Each row has a name. After each piece below comes the name of the row it's from, unless a question asks for something else. Each question is about the rows just above it. Places in a row count from 0.

[134 123 101  96 207 148 100 132 127 125 114] = tosef
[116 170 127 184 110  98  96 153 133 134 123] = doz
[134 135  89 121 205 151  84 160 124 122 110] = kudug
[110 188 135 182 125  67  84 155 145 142 119] = pobad
[121 205 149  84 160 124 145  84  67 126 115] = Ges
Which row holds [125  67  84 155 145]?  pobad
[121 205 151  84 160 124] is in which row?  kudug
Which row holds [134 123 101  96 207 148 100 132 127 125 114]?  tosef

[116 168 180 207 108 153]  sez
[106 105 168 167  90 165]  doz
[180 116 168 191 165  90]  pobad
[104 133 126 138  87 129]  rek
Where in the named rows is [104]?  rek, 0
[167] is at row and place  doz, 3
Which row holds [ 90 165]?  doz
[105] is at row and place  doz, 1
[116 168 180] is in which row?  sez
The row with [180 116 168 191 165] is  pobad

[102  48 131 189  73 141  81 107] = Ges
[102  48 131 160  73 141  81 107] = ged
[169 193  58  81 109 110 106 199] = tosef
Row and place of [110] in the named rows:  tosef, 5
Where do [102  48 131 160] appear?  ged

[115 136 126 132 123] : ged
[140 150 166 142 123] : tado
[157 139 117 138 168] : kudug
[127 102 106 141 167] : pobad
[116 137  58 131 148] : doz
[113  92 121 133 140] : Zala
[150 166 140 128 118] : tosef
[141 138 157 117 113] : Ges
[134 158  59 135 110] : ganum
Where in the named rows is [142]?  tado, 3
Which row holds [150 166 140]?  tosef
Where do [157 139 117 138] appear?  kudug
Row and place of [167] in the named rows:  pobad, 4
Where in the named rows is [106]?  pobad, 2
The row with [ 58 131] is  doz
[59] is at row and place  ganum, 2

[104 116 154  74 102 153 115 107 127 133 119 140 164 108  91 160 178  94
 151 114 144 112 130 148 185 141 117  92 114 169 191 125 112 140 112 134
 126 122] : kudug
[142 132 111 111 108 128  95 122  90 133 140 143  72 116 147 124 139 125
 106 132 154 147 119 170  90 146 131 150 123 124 138  81 154  64 121 150
 142 147] : pobad
[125 162 145 108 139 153 126 134 140 149  85 124 187 126 132 115 139 161
 110  84 118 118 124 111 131 157 116  87  92 122 121 135 116 135 124 107
 121 117] : ged
[142 132 111 111 108 128  95 122  90 133 140 143  72 116 147 124 139 125
 106 132 154 147 119 170  90 146 131 150 124 134 143 118 156 114  92 132
 153 160] : letav
[94] is at row and place  kudug, 17
[ 91 160 178  94 151 114 144 112 130 148 185 141] is in which row?  kudug
Which row holds [142 132 111 111 108 128  95 122  90 133 140 143  72 116 147 124 139 125
 106 132 154 147 119 170  90 146 131 150 123 124 138  81 154  64 121 150
 142 147]?  pobad
which: [125 162 145 108 139 153 126 134 140 149  85 124 187 126 132 115 139 161
 110  84 118 118 124 111 131 157 116  87  92 122 121 135 116 135 124 107
 121 117]  ged
Where do [104 116 154  74 102 153 115 107 127 133 119 140 164 108  91 160 178  94
 151 114 144 112 130 148 185 141 117  92 114 169 191 125 112 140 112 134
 126 122] appear?  kudug
Which row holds [142 132 111 111 108 128  95 122  90 133 140 143  72 116 147 124 139 125
 106 132 154 147 119 170  90 146 131 150 124 134 143 118 156 114  92 132
 153 160]?  letav

